Each row has a name. After each piece below comes the name of the row it's from, unless a question asks for something else. Each question is about the rows just above it.

E: [ 88  95 188 136 134 174 116 103 131]
R: [114  91 176 170 178 125 132 104 136]
K: [115  96 165 171 180 110 135 108 132]
X: [115  99 158 170 180 102 137 110 130]
M: [ 86 115 181 116 125 178 115 113 115]
V: [ 93 137 134  79 125  81 138 129 172]
Z: [ 85 114 181 117 125 177 134 126 138]
U: [ 85 114 181 117 125 177 114 112 138]
Number of entries in [ 93 137 134  79 125  81]: -> 6
Which value appears more than once in M? -> [115]

J: [122 102  99 138 117  93 153 127 156 149 141 107 157 138 130 137 190 113
 120 127 113 144 178 153 166 141 109 178 164  98  89]
F: [117 103 184 131 124 154 145 103 143 154 132 109 147 168 117 149 147 136
 148 147 124 125 164 111 118  92 100 116 133 127 152]
C: [123 121 118  98 115 113 110 144 103 101 117 131  95 129  75  83 113  81
 129 131 127 129 142  93  87 128 157 179 163 104 148]
G: [152 110 120 190  92 116 182 173 152 165 156 110 125 127 146 127 111 119
 103  89 157  99 124 139 159 143 101 155 152 110 147]
D: [123 121 118  98 115 113 110 144 103 101 117 131  95 129  75  83 113  81
 163 115 122 125  87 164 165  99 150 129 127 136 104]
Q: [144 138 114 110  89 139 141  54 126 111 184 138 112 161 157 151 145 154
 104 104  93 110 151 103 179 147 104  93 139  61 170]
N: [191 111 111 173  91 133 122  68 155 137 151 116 140 142 131 155 119 164
  98 158 102 127  86 121 133 116 131 142 144 135 126]
S: [123  86 137 135 106 107 101 108 187 135 102 138 135 105 182 157 166  98
 146 124 145 124 146 158 123 132 108 117 140 135 125]
W: [131 126 125 171 104 102 158 163 139 171 165 116 130 132 143 119 128 129
  95  91 162 101 143 141 149 147 100 159 129 122 144]
T: [154  84 170 145 155  95 151 146 124 168 142 126 131 125 149 119  91 144
 101 135 112 110 126  90 152  97 127 139  92 147  98]
P: [114 146 162 113 141 127 126 108 119 116 172 155 140 173 116 115 124 172
 155 132  99 177  89 121 121 138 132 128 135 154 163]
Which value appears more than once in T? -> [126]
Number of entries in [123  86 137 135 106 107 101 108 187 135 102 138 135 105 182 157 166]: -> 17
Where do [123 121 118  98 115 113 110 144 103 101 117 131  95 129  75  83 113  81
 163 115 122 125  87 164 165  99 150 129 127 136 104] appear? -> D
[131 126 125 171 104 102 158 163 139 171 165 116 130 132 143 119 128 129
  95  91 162 101 143 141 149 147 100 159 129 122 144] -> W

L: [117 131 158 109 121 102 158 176]
A: [117 131 123 123 121 102 111 176]
H: [149 117 135 149 122 162 158  55]
Number of entries in [117 131 123 123 121 102 111]: -> 7
The value that L holds more than once: -> [158]
How many entries does [149 117 135 149 122 162 158] have? -> 7
Which value appears more than once in A? -> [123]
Count the entries of [149 117 135]: -> 3
Count the entries of [117 131 158 109 121 102 158]: -> 7

Fidi: [ 76 163 141 106 137 133  96]
redi: [201  85 110 164 114 121 171]
Bezez: [203  81 110 162 113 120 171]
rivu: [109 143 135 127 134 143 117]
rin: [125 132 133 136 131 123 124]
kero: [123 128 130 121 128 130 122]
Vifa: [ 95 147 137 109 132 134 104]
Which row holds these entries in another order? [141 106 137 133  96  76 163] -> Fidi
The value that rivu holds more than once: -> [143]

Naf: [128 149 146 139 142 118  97 103  66 135 124 115 125 139 129 123 146]
guvod: [131 120 136 147 149 139 143 129  66 101  97 123 129 116 121 135 136]
Giku: [139  97 129 135 129 146 139 146 103 125 118 115  66 124 149 123 142]
Which row holds these entries in another order? [139  66 146 129 142 139 103 149 146 128 125 135 123 124  97 118 115] -> Naf
How many entries does [139  97 129 135] have? -> 4
Number of entries in [128 149 146 139 142 118  97 103  66 135]: -> 10
Number of entries in [139  97 129 135 129 146 139 146 103 125 118 115]: -> 12

foz: [105  98 118 201 131 115 126 200 121 211  92 169 107 145  96 128 183 117
 125 120 102 121 102  94 189 115 130]
gige: [146 135 133 114 161 133 131  90 132  86 156  97 135 166 144 131 140 159
 151 132 136 164 135 137  85 161 130]
toroz: [106 163 145 109  90 168 161 110 140 118  77 151 151  89 109 145 104  88
 110 169 144  78 139 129 139  83 150]
Dazi: [146 135 133 114 161 133 131  90 132  86 156  97 135 166 144 131 140 159
 151 132 136 164 135 137 142 115 132]
dani: [108 141 135 141 138 137 134 139 133 139 104 141 138 138 115 131 138 113
 137 136 138 126 138 133 142 152 109]
[146 135 133 114 161 133 131  90 132  86 156  97 135 166 144 131 140 159
 151 132 136 164 135 137  85 161 130] is in which row? -> gige
Count the entries of [106 163 145 109  90 168 161 110 140 118  77 151 151  89 109 145 104  88
 110 169 144]: -> 21
How many entries does [146 135 133 114 161 133] have? -> 6
Which row holds these entries in another order? [ 90 168 161 110 140 118  77 151 151  89 109 145 104  88 110 169 144  78
 139 129 139  83 150 106 163 145 109] -> toroz
How many entries does [146 135 133 114 161 133 131  90 132  86 156  97 135 166 144 131 140 159
 151 132 136 164 135 137  85 161] have? -> 26
Number of entries in [105  98 118 201 131 115 126 200 121 211]: -> 10

